Below is a small trained network, with its code and all its weights. Each question gives an input and a target symbol and asks what happens when units are switched off, that is, made to give their printed mean instead of their output.

import numpy as np


def w(rows, s, z=0):
    codes = np.array(rows[::2]) - 128.0
    scale = np.full(codes.shape[1], s)
    scale[-1] = z or s
    return codes * scale


def norm(h):
    return h / np.sqrt((h * h).mean(-1, keepdims=True) + 1e-5)


def f(y):
    return y / 2 * (1 + np.tanh(0.7978845608 * (y + 0.044715 * y**3)))


def softmax(a):
    e = np.exp(a - a.max(-1, keepdims=True))
    return e / e.sum(-1, keepdims=True)


def log_softmax(a):
    a = a - a.max(-1, keepdims=True)
    return a - np.log(np.exp(a).sum(-1, keepdims=True))


def net(x, mask):
    ids = ['αβγδζηθλμξπτφ'.index(c) for c in x.split()]
    T = len(ids)
    res = E[ids] + P[:T]
    q, k, v = (norm(res) @ M[0].T for M in (Q, K, V))
    z = softmax(np.where(np.tri(T) > 0, q @ k.T / 3**0.5, -1e9)) @ v
    res = res + np.where(mask[0], z, O[0][:, -1]) @ O[0][:, :-1]
    y = f(norm(res) @ A[0][:, :-1].T + A[0][:, -1])
    res = res + np.where(mask[1:17], y, B[0][:, -1]) @ B[0][:, :-1]
    return log_softmax(norm(res)[-1] @ U[:, :-1].T + U[:, -1])


Q, K, V, O, A, B = {}, {}, {}, {}, {}, {}
E = w([
[127,247,199,123],'α',
[72,135,104,136],'β',
[144,126,141,121],'γ',
[135,133,159,128],'δ',
[140,133,159,136],'ζ',
[175,124,98,96],'η',
[94,152,65,137],'θ',
[128,133,140,104],'λ',
[139,43,235,3],'μ',
[150,133,131,161],'ξ',
[130,131,135,109],'π',
[73,169,147,154],'τ',
[114,91,194,149],'φ',
],0.019)
P = w([
[130,59,2,116],'0',
[107,203,176,70],'1',
[111,201,174,63],'2',
[112,198,171,60],'3',
[111,196,167,58],'4',
[110,195,165,57],'5',
[110,194,162,56],'6',
[109,195,163,55],'7',
[109,195,165,52],'8',
[104,195,161,51],'9',
[103,198,164,54],'10',
],0.005)
Q[0] = w([
[75,41,40,219],'H1',
[240,162,142,149],'H1',
[24,102,254,72],'H1',
],0.0087)
K[0] = w([
[149,248,133,125],'H1',
[95,93,189,119],'H1',
[155,95,20,192],'H1',
],0.013)
V[0] = w([
[155,205,2,129],'H1',
[27,88,100,44],'H1',
[88,217,118,186],'H1',
],0.0049)
O[0] = w([
[242,74,68,76,152],'H1',
[54,253,151,68,119],'H1',
[119,192,176,107,7],'H1',
],0.0056,0.0016)
A[0] = w([
[188,197,100,215,102],'N1',
[93,152,68,128,154],'N2',
[105,133,62,164,138],'N3',
[27,17,149,165,241],'N4',
[148,130,122,225,2],'N5',
[36,139,14,131,31],'N6',
[188,74,94,104,214],'N7',
[164,114,121,63,95],'N8',
[158,179,193,85,122],'N9',
[73,112,90,91,90],'N10',
[123,1,159,116,130],'N11',
[143,131,175,75,127],'N12',
[92,160,102,177,159],'N13',
[87,87,112,37,165],'N14',
[94,212,45,168,127],'N15',
[99,163,102,83,114],'N16',
],0.0095,0.003)
B[0] = w([
[133,67,95,126,182],'N1',
[108,83,216,121,141],'N2',
[127,48,101,73,126],'N3',
[201,209,74,254,158],'N4',
[143,141,105,160,133],'N5',
[75,105,148,138,146],'N6',
[53,132,118,92,188],'N7',
[146,107,182,129,173],'N8',
[90,62,84,133,255],'N9',
[73,55,154,177,128],'N10',
[180,228,203,185,161],'N11',
[131,130,97,182,197],'N12',
[146,92,138,47,159],'N13',
[149,126,129,202,182],'N14',
[199,100,155,142,182],'N15',
[137,153,144,149,160],'N16',
],0.0068,0.0053)
U = w([
[183,58,75,154,185],'α',
[88,153,130,123,53],'β',
[65,116,110,87,75],'γ',
[64,118,89,210,110],'δ',
[164,175,166,218,155],'ζ',
[63,135,143,79,66],'η',
[95,125,124,117,56],'θ',
[129,219,120,70,107],'λ',
[82,171,129,146,63],'μ',
[118,53,140,70,253],'ξ',
[63,137,127,92,61],'π',
[204,103,230,81,130],'τ',
[158,143,83,5,115],'φ',
],0.015,0.0046)

Each question gives the input, a string of symbols that net reads in full, and the target symbol t.
The units are the heads (3 rows each of Q, K, V and O) and the neurons (one row each of A and B). Each row of codes is followed by its name. A weight is (code - 128) times the scale printed after its matrix; where a second scale follows, it is the last column's (O, A, B and U).
mask holds one flag per unit, heads first, then neurons. A switched-off unit (its flag False) gives its mean, the last column of its rows in O or B, instead of its output. The means were averaged over made-up inputs and are rounded, as every weight is.
A unit's drop is (log p(t) with every unit on - log p(t) with that unit switched off) / (log p(t) with every unit on - log p(t) with every unit switched off).
The circuit of an input: a set's keep is (log p(t) with only the set's units on - log p(t) with every unit switched off) / (log p(t) with every unit on - log p(t) with every unit switched off). Starting from the 12 units with the biggest drops (on a tie, the unit counted first), units are removed one at a time, each time the one whose removal leaves the highest keep (on an exact tie, the one counted first), for as long as the keep stays at least 0.8.
units of the circuit, in order: the units of the circuit, biggest drop first
unit that matters most: the unit with the biggest drop
k most important neurons: the k neurons with the biggest drops, biggest first
drop of u: that unit's drop, to one decimal
input η β ξ ζ γ, target ξ: units of the circuit, in order => N7, H1
input ζ δ ξ ζ ζ ξ ζ γ η τ, target ζ: units of the circuit, in order => N4, H1, N9
input π α η λ ξ η τ ζ ξ ξ, target α: unit that matters most => N7
input η δ δ, target ξ: 3 most important neurons => N9, N4, N7
input θ γ γ η ξ π ξ β, target ξ: units of the circuit, in order => H1, N2, N15
input ξ ζ δ φ θ ξ η η τ, target τ: 2 most important neurons => N15, N13
input η τ ξ μ ξ ξ φ ξ γ η, target ζ: 4 most important neurons => N14, N16, N13, N7
input η η ζ ζ δ μ ζ, target ξ: units of the circuit, in order => N4, N9
input η δ ζ τ ξ ζ, target ξ: units of the circuit, in order => N9, N7, H1
input η δ μ φ ξ ζ μ ζ γ δ δ, target ξ: 3 most important neurons => N9, N4, N8
input ζ δ β ζ τ π ξ π, target ζ: units of the circuit, in order => H1, N11
input ζ ζ ξ μ λ, target ζ: units of the circuit, in order => H1, N11
input μ γ τ ξ, target τ: 3 most important neurons => N15, N13, N7
input θ ζ α β ξ ξ η β ξ δ, target φ: unit that matters most => H1
input η ξ π ζ λ, target ξ: 3 most important neurons => N4, N7, N8
input η δ φ β λ, target ξ: 2 most important neurons => N4, N8
input ξ η θ ζ ξ λ, target τ: drop of N9 => 0.0
input δ ξ γ, target δ: drop of N12 => 0.1
input ζ ζ ζ ζ θ α ζ η δ τ ζ, target ζ: drop of H1 => 4.9
input π ζ μ δ η γ ξ η, target τ: unit that matters most => N8
input β ζ ξ π λ, target λ: drop of N16 => 0.2
